Below is a small trained network, with its code and all its weights. Each question gives an input and a target symbol and asks what happens when units are switched off, that is, made to give their printed mean instead of their output.

import numpy as np


def w(rows, s, z=0):
    codes = np.array(rows[::2]) - 128.0
    scale = np.full(codes.shape[1], s)
    scale[-1] = z or s
    return codes * scale


def f(y):
    return y / 2 * (1 + np.tanh(0.7978845608 * (y + 0.044715 * y**3)))


def softmax(a):
    e = np.exp(a - a.max(-1, keepdims=True))
    return e / e.sum(-1, keepdims=True)


def log_softmax(a):
    a = a - a.max(-1, keepdims=True)
    return a - np.log(np.exp(a).sum(-1, keepdims=True))


def net(x, mask):
    ids = ['ΔΩαβγζηξφψ'.index(c) for c in x.split()]
    T = len(ids)
    res = E[ids] + P[:T]
    u = 0
    for l in range(3):
        r = res
        for j in range(3):
            rows = slice(2 * j, 2 * j + 2)
            q, k, v = (r @ M[l][rows].T for M in (Q, K, V))
            z = softmax(np.where(np.tri(T) > 0, q @ k.T / 2**0.5, -1e9)) @ v
            o = O[l][rows]
            res = res + np.where(mask[u + j], z, o[:, -1]) @ o[:, :-1]
        u += 3
        y = f(res @ A[l][:, :-1].T + A[l][:, -1])
        res = res + np.where(mask[u : u + 4], y, B[l][:, -1]) @ B[l][:, :-1]
        u += 4
    return log_softmax(res[-1] @ U[:, :-1].T + U[:, -1])


Q, K, V, O, A, B = {}, {}, {}, {}, {}, {}
E = w([
[252,169,220],'Δ',
[147,125,154],'Ω',
[226,145,173],'α',
[139,109,114],'β',
[147,116,134],'γ',
[193,123,136],'ζ',
[151,54,44],'η',
[145,75,94],'ξ',
[35,112,114],'φ',
[118,84,62],'ψ',
],0.012)
P = w([
[39,111,174],'0',
[142,178,80],'1',
[114,246,94],'2',
[197,30,159],'3',
[46,176,125],'4',
[194,189,54],'5',
[59,10,214],'6',
[90,191,155],'7',
],0.011)
Q[0] = w([
[150,227,114],'0.h0',
[115,166,132],'0.h0',
[121,243,120],'0.h1',
[246,157,182],'0.h1',
[255,37,132],'0.h2',
[165,189,110],'0.h2',
],0.0084)
K[0] = w([
[52,175,70],'0.h0',
[60,130,158],'0.h0',
[79,247,120],'0.h1',
[230,171,111],'0.h1',
[171,57,126],'0.h2',
[161,157,144],'0.h2',
],0.011)
V[0] = w([
[217,61,121],'0.h0',
[185,116,215],'0.h0',
[3,210,135],'0.h1',
[83,128,147],'0.h1',
[57,237,179],'0.h2',
[142,230,126],'0.h2',
],0.0064)
O[0] = w([
[22,215,144,57],'0.h0',
[73,112,188,47],'0.h0',
[254,115,152,248],'0.h1',
[161,144,154,194],'0.h1',
[213,176,166,158],'0.h2',
[199,119,85,72],'0.h2',
],0.0072,0.0015)
A[0] = w([
[68,70,147,122],'0.n0',
[19,148,131,249],'0.n1',
[169,128,201,89],'0.n2',
[203,254,144,245],'0.n3',
],0.0076,0.0014)
B[0] = w([
[124,13,113,191],'0.n0',
[167,88,72,203],'0.n1',
[3,110,154,147],'0.n2',
[58,55,16,253],'0.n3',
],0.0042,0.0045)
Q[1] = w([
[169,109,124],'1.h0',
[208,177,179],'1.h0',
[147,152,70],'1.h1',
[87,144,184],'1.h1',
[158,2,119],'1.h2',
[134,142,114],'1.h2',
],0.0089)
K[1] = w([
[92,154,142],'1.h0',
[86,95,92],'1.h0',
[199,254,79],'1.h1',
[101,98,73],'1.h1',
[55,122,192],'1.h2',
[154,138,163],'1.h2',
],0.0058)
V[1] = w([
[49,47,103],'1.h0',
[230,103,21],'1.h0',
[12,151,89],'1.h1',
[102,52,53],'1.h1',
[62,123,25],'1.h2',
[33,175,254],'1.h2',
],0.0065)
O[1] = w([
[58,153,144,182],'1.h0',
[192,128,169,236],'1.h0',
[133,254,156,136],'1.h1',
[161,214,188,252],'1.h1',
[210,214,191,192],'1.h2',
[35,151,118,49],'1.h2',
],0.0063,0.0034)
A[1] = w([
[59,25,202,176],'1.n0',
[93,1,244,69],'1.n1',
[50,207,135,230],'1.n2',
[105,172,134,1],'1.n3',
],0.0067,0.00098)
B[1] = w([
[91,75,254,245],'1.n0',
[131,70,180,252],'1.n1',
[39,182,121,153],'1.n2',
[59,154,94,113],'1.n3',
],0.0069,0.0039)
Q[2] = w([
[99,104,177],'2.h0',
[151,79,105],'2.h0',
[137,116,57],'2.h1',
[1,13,120],'2.h1',
[132,146,95],'2.h2',
[111,168,199],'2.h2',
],0.0066)
K[2] = w([
[166,122,255],'2.h0',
[135,115,99],'2.h0',
[164,125,213],'2.h1',
[83,216,208],'2.h1',
[174,201,55],'2.h2',
[47,167,199],'2.h2',
],0.0056)
V[2] = w([
[123,141,79],'2.h0',
[2,114,142],'2.h0',
[111,170,188],'2.h1',
[157,135,114],'2.h1',
[136,125,185],'2.h2',
[141,95,160],'2.h2',
],0.011)
O[2] = w([
[82,195,201,9],'2.h0',
[77,64,225,196],'2.h0',
[78,245,161,139],'2.h1',
[254,132,98,100],'2.h1',
[95,121,41,247],'2.h2',
[118,70,70,253],'2.h2',
],0.0067,0.0042)
A[2] = w([
[94,36,178,2],'2.n0',
[255,104,32,60],'2.n1',
[79,67,116,52],'2.n2',
[172,99,172,158],'2.n3',
],0.0077,0.0066)
B[2] = w([
[174,237,3,229],'2.n0',
[200,130,222,253],'2.n1',
[192,194,65,185],'2.n2',
[134,50,127,158],'2.n3',
],0.0065,0.012)
U = w([
[89,61,254,251],'Δ',
[117,81,144,89],'Ω',
[108,112,127,122],'α',
[119,109,143,150],'β',
[135,71,43,56],'γ',
[117,122,117,147],'ζ',
[135,221,94,89],'η',
[113,194,69,78],'ξ',
[165,89,132,241],'φ',
[153,167,61,5],'ψ',
],0.0084,0.0033)

Each question gives the input, a string of symbols that net reads in full, and the target symbol t.
The units are the heads (2 rows each of Q, K, V and O) and the neurons (one row each of A and B). Each row of codes is followed by its name. A weight is (code - 128) times the scale printed after its matrix; where a second scale follows, it is the last column's (O, A, B and U).
mask holds one flag per unit, layer by layer, with each layer's heads first. A switched-off unit (its flag False) gives its mean, the last column of its rows in O or B, instead of its output. The means were averaged over made-up inputs and are rounded, as every weight is.
A unit's drop is (log p(t) with every unit on - log p(t) with that unit switched off) / (log p(t) with every unit on - log p(t) with every unit switched off).
The circuit of an input: a set's keep is (log p(t) with only the set's units on - log p(t) with every unit switched off) / (log p(t) with every unit on - log p(t) with every unit switched off). Starting from the 12 units with the biggest drops (on a tie, the unit counted first), units are removed one at a time, each time the one whose removal leaves the highest keep (on an exact tie, the one counted first), for as long as the keep stays at least 0.8.
units of the circuit, in order: the units of the circuit, biggest drop first
most important unit: the unit with the biggest drop
k most important neurons: the k neurons with the biggest drops, biggest first
k most important neurons of layer l: the k neurons of layer l with the biggest drops, biggest first
which heads matter: for each layer, one digit per head in row order, 1 if its drop is at least 0.15 and else 0, layers parted by /
input Δ ψ ξ φ γ, target Δ: units of the circuit, in order : 2.n0
input Δ φ β ζ η, target Δ: units of the circuit, in order : 2.n0, 1.h2, 0.h0, 2.h0
input η η ζ Δ, target Δ: units of the circuit, in order : 2.n0, 2.n2
input η φ φ ζ, target Δ: units of the circuit, in order : 2.n0, 0.h0
input η η Δ γ, target Δ: units of the circuit, in order : 2.n0, 0.h0, 2.n2
input ξ φ γ, target φ: 2 most important neurons : 2.n0, 2.n1
input Δ φ φ, target φ: units of the circuit, in order : 0.h1, 0.h2, 0.h0, 2.n0
input Δ β φ η η, target Δ: units of the circuit, in order : 2.n0, 2.h0, 0.h0, 1.h2
input Δ ξ ζ β φ η φ β, target Δ: 3 most important neurons : 2.n0, 2.n2, 0.n2
input η φ ζ φ φ Δ β, target γ: 4 most important neurons : 2.n0, 1.n0, 1.n1, 0.n0
input α φ β φ φ φ Δ, target γ: 3 most important neurons : 2.n0, 1.n1, 1.n0
input η η Δ η α ξ ξ φ, target η: which heads matter : 111 / 011 / 000
input Δ η η ψ, target ξ: 3 most important neurons : 2.n0, 2.n2, 0.n2
input φ φ Δ Δ φ γ η, target ξ: which heads matter : 110 / 010 / 011
input η η β Δ φ, target η: most important neuron : 1.n0
input β Δ Δ Δ Δ φ ξ, target ξ: 2 most important neurons : 2.n0, 2.n2
input ξ φ γ φ φ η ξ, target γ: which heads matter : 000 / 000 / 101
input η ξ η φ, target Δ: 3 most important neurons : 2.n0, 2.n2, 0.n3
input φ Ω φ ζ, target γ: 3 most important neurons of layer 0 : 0.n1, 0.n0, 0.n2
input φ φ φ φ η γ η ζ, target φ: most important unit : 0.h0
input φ φ ψ α β Ω, target φ: 2 most important neurons : 2.n1, 2.n0
input ξ φ Δ φ φ η α, target γ: which heads matter : 000 / 000 / 101
input Δ α Δ α ζ, target Δ: 3 most important neurons : 2.n0, 0.n3, 0.n2
